Below are the code and all the weights of a small trained network. Each question names an input and a class and asks about switching units off, where a switched-off unit gives its printed mean instead of its output.

import numpy as np


def w(rows, s, z=0):
    codes = np.array(rows[::2]) - 128.0
    scale = np.full(codes.shape[1], s)
    scale[-1] = z or s
    return codes * scale


def norm(h):
    return h / np.sqrt((h * h).mean(-1, keepdims=True) + 1e-5)


def f(y):
    return np.maximum(y, 0)


def log_softmax(a):
    a = a - a.max(-1, keepdims=True)
    return a - np.log(np.exp(a).sum(-1, keepdims=True))


def net(x, mask):
    res = np.array(x, float).reshape(1, 5) / 4 @ E
    u = 0
    for l in range(2):
        y = f(norm(res) @ A[l][:, :-1].T + A[l][:, -1])
        res = res + np.where(mask[u : u + 5], y, B[l][:, -1]) @ B[l][:, :-1]
        u += 5
    return log_softmax(norm(res)[-1] @ U[:, :-1].T + U[:, -1])


A, B = {}, {}
E = w([
[182,198,42,178,188,10,195,45],'x0',
[135,187,48,116,25,160,178,105],'x1',
[113,38,34,146,86,113,127,153],'x2',
[135,106,171,254,175,198,34,176],'x3',
[156,137,156,111,126,190,177,200],'x4',
],0.0078)
A[0] = w([
[144,105,124,179,176,241,129,139,4],'0.n0',
[97,217,37,178,110,68,66,61,223],'0.n1',
[153,241,160,96,104,162,98,80,210],'0.n2',
[108,25,7,155,93,146,145,139,29],'0.n3',
[138,134,231,171,56,144,197,254,197],'0.n4',
],0.0062,0.002)
B[0] = w([
[167,158,49,104,123,130,87,115,174],'0.n0',
[150,127,137,68,184,12,85,92,254],'0.n1',
[115,55,114,150,123,100,215,136,203],'0.n2',
[138,112,143,100,163,97,195,207,206],'0.n3',
[134,46,98,62,164,109,100,128,214],'0.n4',
],0.011,0.006)
A[1] = w([
[188,174,79,176,108,153,37,168,76],'1.n0',
[206,112,90,151,148,110,38,210,152],'1.n1',
[135,73,251,75,190,27,89,70,249],'1.n2',
[200,77,99,231,129,131,67,167,16],'1.n3',
[111,107,63,155,11,253,138,165,219],'1.n4',
],0.007,0.0012)
B[1] = w([
[58,182,124,118,74,67,178,91,149],'1.n0',
[96,168,76,73,104,150,146,150,192],'1.n1',
[55,155,70,140,247,106,92,89,254],'1.n2',
[149,218,155,140,63,183,176,144,165],'1.n3',
[153,139,210,93,255,37,130,78,174],'1.n4',
],0.0088,0.0091)
U = w([
[190,70,42,212,200,146,130,88,207],'0',
[72,212,58,165,142,144,158,115,74],'1',
[232,78,104,201,192,121,81,78,181],'2',
[50,102,74,255,189,129,229,152,7],'3',
],0.0065,0.0017)

Each question gives the input, the list of numbers given to net, and the class t.
The units are the neurons (one row each of A and B). Each row of codes is followed by its name. A weight is (code - 128) times the scale printed after its matrix; where a second scale follows, it is the last column's (A, B and U).
mask holds one flag per neuron, layer by layer. A switched-off neuron (its flag False) gives its mean, the last column of its row in B, instead of its output. The means were averaged over made-up inputs and are rounded, as every weight is.
A unit's drop is (log p(t) with every unit on - log p(t) with that unit switched off) / (log p(t) with every unit on - log p(t) with every unit switched off).
The circuit of an input: a set's keep is (log p(t) with only the set's units on - log p(t) with every unit switched off) / (log p(t) with every unit on - log p(t) with every unit switched off). Starting from all 10 units, units are removed one at a time, each time the one whose removal leaves the highest keep (on an exact tie, the one counted first), for as long as the keep stays at least 0.8.
circuit, biggest first: the units of the circuit, biggest drop first
k most important neurons: the k neurons with the biggest drops, biggest first
top k neurons in layer l: the k neurons of layer l with the biggest drops, biggest first
drop when u is switched off: that unit's drop, to one decimal
input [3,-8,-1,8,-2], class 1: top neuron in layer 1	[1.n3]
input [0,-6,5,7,6], class 1: 3 most important neurons	[1.n1; 1.n3; 0.n0]
input [-5,-5,6,8,3], class 1: circuit, biggest first	[1.n1; 1.n3; 0.n0]
input [-6,4,0,0,2], class 2: top 2 neurons in layer 0	[0.n1; 0.n3]
input [-1,0,3,8,5], class 1: circuit, biggest first	[1.n0; 1.n3; 0.n0]
input [2,1,5,7,5], class 1: top 2 neurons in layer 0	[0.n0; 0.n2]
input [-1,7,3,8,-7], class 1: top 2 neurons in layer 0	[0.n4; 0.n2]
input [-8,8,-6,4,7], class 2: top 2 neurons in layer 1	[1.n4; 1.n2]
input [-2,5,-8,0,-6], class 3: drop when 1.n4 is switched off	0.1
input [6,4,1,8,7], class 1: drop when 1.n0 is switched off	0.2
input [2,-4,8,8,-3], class 1: drop when 0.n2 is switched off	0.2
